Below are the code and all the weights of a small trained network. Each question names an input and a target symbol and asks about switching units off, where a switched-off unit gives its printed mean instead of its output.

import numpy as np


def w(rows, s, z=0):
    codes = np.array(rows[::2]) - 128.0
    scale = np.full(codes.shape[1], s)
    scale[-1] = z or s
    return codes * scale


def f(y):
    return y / 2 * (1 + np.tanh(0.7978845608 * (y + 0.044715 * y**3)))


def softmax(a):
    e = np.exp(a - a.max(-1, keepdims=True))
    return e / e.sum(-1, keepdims=True)


def log_softmax(a):
    a = a - a.max(-1, keepdims=True)
    return a - np.log(np.exp(a).sum(-1, keepdims=True))


def net(x, mask):
    ids = ['ΓΛΞΣαβδζηπφ'.index(c) for c in x.split()]
    T = len(ids)
    res = E[ids] + P[:T]
    q, k, v = (res @ M[0].T for M in (Q, K, V))
    z = softmax(np.where(np.tri(T) > 0, q @ k.T / 3**0.5, -1e9)) @ v
    res = res + np.where(mask[0], z, O[0][:, -1]) @ O[0][:, :-1]
    y = f(res @ A[0][:, :-1].T + A[0][:, -1])
    res = res + np.where(mask[1:13], y, B[0][:, -1]) @ B[0][:, :-1]
    return log_softmax(res[-1] @ U[:, :-1].T + U[:, -1])


Q, K, V, O, A, B = {}, {}, {}, {}, {}, {}
E = w([
[154,148,201,5],'Γ',
[104,42,138,111],'Λ',
[148,190,90,92],'Ξ',
[47,110,149,199],'Σ',
[166,50,161,10],'α',
[150,17,40,142],'β',
[180,209,98,189],'δ',
[68,74,147,175],'ζ',
[81,62,144,160],'η',
[179,198,100,153],'π',
[53,149,225,83],'φ',
],0.019)
P = w([
[189,158,187,173],'0',
[162,144,179,169],'1',
[139,131,173,161],'2',
[123,122,169,143],'3',
[110,111,157,132],'4',
[93,120,148,125],'5',
[82,116,136,112],'6',
[69,128,122,102],'7',
[59,121,113,90],'8',
[48,116,102,76],'9',
[37,119,89,66],'10',
[29,117,78,49],'11',
[20,119,64,36],'12',
[10,110,55,21],'13',
],0.012)
Q[0] = w([
[76,91,125,127],'h1',
[2,100,163,177],'h1',
[138,153,181,105],'h1',
],0.017)
K[0] = w([
[44,98,88,36],'h1',
[2,140,29,34],'h1',
[158,105,196,90],'h1',
],0.0088)
V[0] = w([
[254,31,76,177],'h1',
[134,175,40,222],'h1',
[55,28,25,249],'h1',
],0.0077)
O[0] = w([
[92,128,39,106,31],'h1',
[169,29,138,122,70],'h1',
[208,68,106,246,253],'h1',
],0.011,0.0066)
A[0] = w([
[87,65,160,90,176],'n1',
[139,195,197,130,130],'n2',
[103,91,121,148,159],'n3',
[152,86,101,179,118],'n4',
[78,174,126,181,166],'n5',
[43,150,114,177,123],'n6',
[126,177,125,78,171],'n7',
[186,90,131,51,186],'n8',
[191,152,54,118,105],'n9',
[201,65,96,164,2],'n10',
[144,169,14,220,78],'n11',
[161,245,60,119,83],'n12',
],0.012,0.0067)
B[0] = w([
[176,169,195,191,176],'n1',
[188,2,89,136,170],'n2',
[100,179,145,149,201],'n3',
[137,108,61,164,246],'n4',
[81,159,99,58,202],'n5',
[215,103,113,51,195],'n6',
[113,143,71,195,180],'n7',
[180,145,102,145,153],'n8',
[153,170,190,168,143],'n9',
[78,80,192,76,211],'n10',
[147,162,111,57,212],'n11',
[184,107,220,160,154],'n12',
],0.0094,0.013)
U = w([
[186,200,127,150,190],'Γ',
[78,255,14,182,254],'Λ',
[56,194,242,130,103],'Ξ',
[67,150,141,223,118],'Σ',
[28,189,117,70,214],'α',
[119,130,44,111,44],'β',
[82,157,124,155,91],'δ',
[64,154,104,179,146],'ζ',
[91,160,119,149,96],'η',
[92,160,121,158,75],'π',
[119,120,183,73,55],'φ',
],0.01,0.0055)

Each question gives the input, a string of symbols that net reads in full, and the target symbol t.
The units are the heads (3 rows each of Q, K, V and O) and the neurons (one row each of A and B). Each row of codes is followed by its name. A weight is (code - 128) times the scale printed after its matrix; where a second scale follows, it is the last column's (O, A, B and U).
mask holds one flag per unit, heads first, then neurons. A switched-off unit (its flag False) gives its mean, the last column of its rows in O or B, instead of its output. The means were averaged over made-up inputs and are rounded, as every weight is.
A unit's drop is (log p(t) with every unit on - log p(t) with that unit switched off) / (log p(t) with every unit on - log p(t) with every unit switched off).
The circuit of an input: a set's keep is (log p(t) with only the set's units on - log p(t) with every unit switched off) / (log p(t) with every unit on - log p(t) with every unit switched off). Starting from the 12 units with the biggest drops (on a tie, the unit counted first), units are removed one at a time, each time the one whose removal leaves the highest keep (on an exact tie, the one counted first), for as long as the keep stays at least 0.8.
units of the circuit, in order: the units of the circuit, biggest drop first
top k neurons: the k neurons with the biggest drops, biggest first
drop of u: that unit's drop, to one decimal
input ζ Σ Σ α α ζ φ η, target φ: units of the circuit, in order => (h1; n2; n6)
input δ α Λ β Σ Σ ζ Σ ζ δ α Σ, target α: units of the circuit, in order => (n5; n4; h1)
input Σ δ Λ Σ α ζ Σ ζ α η β η, target β: top 3 neurons => (n11; n4; n10)
input Ξ Λ Ξ Σ α Σ Γ Σ Σ ζ α Λ Σ α, target Λ: units of the circuit, in order => (h1; n7; n10)
input Γ α β Σ α δ ζ δ π Λ φ, target φ: top 4 neurons => (n2; n4; n6; n3)
input δ Γ Σ δ α Σ, target α: units of the circuit, in order => (h1; n5)
input Ξ β ζ ζ α Σ Γ η α Σ α ζ π, target Γ: top 4 neurons => (n12; n9; n4; n10)
input α Λ ζ α, target Λ: units of the circuit, in order => (h1; n7)
input α ζ Λ ζ ζ Σ π η ζ ζ ζ Σ β Σ, target β: top 4 neurons => (n4; n11; n6; n10)
input ζ Σ α Λ Σ, target Λ: units of the circuit, in order => (n10; n5)
input Σ Σ Λ α Λ α ζ Σ Λ α Σ ζ δ, target Γ: top 4 neurons => (n12; n9; n7; n11)
input η Λ ζ α Σ Γ Σ Σ φ ζ η α Γ, target Γ: units of the circuit, in order => (n10; n8)
input η δ ζ Σ Σ Σ δ Ξ ζ δ η Λ ζ, target Λ: top 2 neurons => (n10; n2)
input Γ Λ Σ Σ Ξ β α α Σ φ Σ Σ Σ Γ, target Γ: units of the circuit, in order => (n1; n8)
input Σ Σ α ζ ζ Ξ Γ α Ξ η, target Ξ: top 2 neurons => (n4; n1)
input Σ π φ ζ, target φ: top 3 neurons => (n2; n6; n4)
input η Γ Σ α Σ Σ α Λ η Λ α α η, target α: top neuron => (n4)
input Σ Σ Σ ζ φ Σ α η Σ α α Ξ, target Γ: drop of n1 => -0.3
input η Ξ η Σ φ δ Σ Σ Ξ Σ Σ Γ Ξ Σ, target Ξ: drop of h1 => 0.8
input Σ η α Λ, target α: drop of h1 => 1.6
input Λ Σ Λ φ α β ζ, target β: drop of n6 => 0.2
